Q_863: [119  93 173 115]
Q_594: [137 149 133 147]
Q_718: [146 137 133 149]
Q_23: [198 123 151 147]
Q_731: [ 98 150  79 150]
perm: [149 133 137 146]
Q_718
perm: [ 79  98 150 150]
Q_731

Q_958: [101 124 128 135  82 105 129]
Q_940: [101 124 128 135  82 105  88]
Q_95: [100 104  98 100 100 121 105]
Q_920: [ 83  90  83  95 145 154 102]
Q_427: [145  83  95 103  83 154  90]
Q_311: [154 146 158 136 146 137 155]
row of Q_958
[101 124 128 135  82 105 129]
perm: [154 102  83  90  83  95 145]
Q_920

Q_128: [121 123 136 186 125 190 120 128 126 135 116 124 169 130 123 134 126 130]
Q_759: [148 104 161  94  94  84 139  98 113 181 104 148 146 122 135 143 145 123]
Q_475: [139  93 146  90 124 108 146 112 145 166  97 153 145 121 146 110 155 131]
Q_501: [121 112 118 114 138 130 126 143 148 128 118 134 126 130 124 107 131 132]
Q_45: [134 114 117 118 136 127 112 137 149 118 102 120 139 147 128 108 137 150]
Q_352: [119 138  93 145 167 167 123 144 158  88 124 114 128 142 135  93 133 144]
Q_786: [134 114 117 118 136 127 112 157 149 118 102 120 139 147 128 108 137 119]
Q_385: [106 110 125 103 130 125 132 148 133 144 132 146 109 113 121 116 113 112]
Q_195: [134 130 123 130 126 126 124 120 129 125 121 123 135 135 127 123 133 133]
Q_279: [134 130 123 130 126 126 124 120 129 125 121 123 135 190 116 136 169 186]
Q_404: [134 130 123 130 126 126 124 120 129 125 121 123 135 135 127 126 133 133]
row of Q_404
[134 130 123 130 126 126 124 120 129 125 121 123 135 135 127 126 133 133]
perm: [135 136 123 190 126 134 120 121 123 116 124 129 130 186 126 125 130 169]
Q_279

Q_974: [ 99  79 108 141 166 186]
Q_557: [ 99 108  78 166 141 186]
Q_145: [ 78  99 165 108 141 186]
row of Q_557
[ 99 108  78 166 141 186]
perm: [ 79  99 108 141 166 186]
Q_974
perm: [186 141 108 165  99  78]
Q_145
perm: [186 141 166  78 108  99]
Q_557
perm: [186 166 141 108  79  99]
Q_974
perm: [108 141 166 186  78  99]
Q_557

Q_188: [110 139 147 137 148 143 146 128 114 136 135 143 144 122 145 144 121 131
 114 137 135 146 115 145]
Q_875: [ 79 174 154 123 160 172 174 133  99 161 151 165 181 125 154 171 114 144
  96 149 124 164 110 164]
Q_294: [127 127 120 121 120 127 125 123 130 130 123 126 127 128 122 126 123 124
 126 124 118 122 129 124]
Q_535: [145 100 124 135 117 114 103 115 125 105 102 127 101 148 119 107 117 129
 125 144 109 106 120 114]
Q_626: [138  90 149 158 149 114 114 109 142 103 105 122 101 111 146 125 121  99
 137 121 159 144 117 138]
Q_413: [141 126 113 109 111 118 114 124 143 124 132 108 112 133 112 113 143 122
 153 122 126 115 145 110]
Q_542: [127 138 135 134 142 117 121 123 146 115 119 121 120 140 134 128 125 119
 125 112 124 144 125 133]
Q_660: [125 115 144 146 142 125 127 125 119 117 121 133 121 123 140 128 120 125
 119 134 138 135 112 134]
Q_833: [126 125 124 124 127 123 124 129 121 127 120 130 123 127 118 128 120 130
 126 126 123 127 122 121]
perm: [164 110 164 124 149  96 144 114 171 154 125 181 165 151 161  99 133 174
 172 160 123 154 174  79]
Q_875
perm: [118 122 129 124 127 127 120 121 120 127 125 123 130 130 123 126 127 128
 122 126 123 124 126 124]
Q_294
perm: [112 115 117 119 119 120 121 121 123 125 125 125 125 127 128 133 134 134
 135 138 140 142 144 146]
Q_660
row of Q_188
[110 139 147 137 148 143 146 128 114 136 135 143 144 122 145 144 121 131
 114 137 135 146 115 145]
row of Q_833
[126 125 124 124 127 123 124 129 121 127 120 130 123 127 118 128 120 130
 126 126 123 127 122 121]

Q_869: [134 127  98 113 152 128 132 144 142 140 142 119 135 135 113 118 117 173
 138 108]
Q_83: [123 114  79  90 133 134 116  89 144 124 120  92 124 127 127 125 128 119
 129  70]
Q_527: [132 135 138 135 109 127 117  98 144 113 118 142 113 173 134 119 142 128
 140 152]
Q_161: [123 114  79  90 133 134 116  89 144 124  97 137 133 159 109 138 120 146
 154  99]
perm: [ 98 109 113 113 117 118 119 127 128 132 134 135 135 138 140 142 142 144
 152 173]
Q_527
row of Q_83
[123 114  79  90 133 134 116  89 144 124 120  92 124 127 127 125 128 119
 129  70]
row of Q_869
[134 127  98 113 152 128 132 144 142 140 142 119 135 135 113 118 117 173
 138 108]

Q_86: [146 143  57 130 141 135]
Q_367: [107 112 130  93 166  84]
Q_645: [106  84  93 130 112 166]
perm: [135 146 143  57 130 141]
Q_86
row of Q_367
[107 112 130  93 166  84]
perm: [107 130  93  84 112 166]
Q_367
perm: [141 135 146 143  57 130]
Q_86
perm: [ 84  93 130 112 166 106]
Q_645
perm: [ 84 166 112 130 107  93]
Q_367

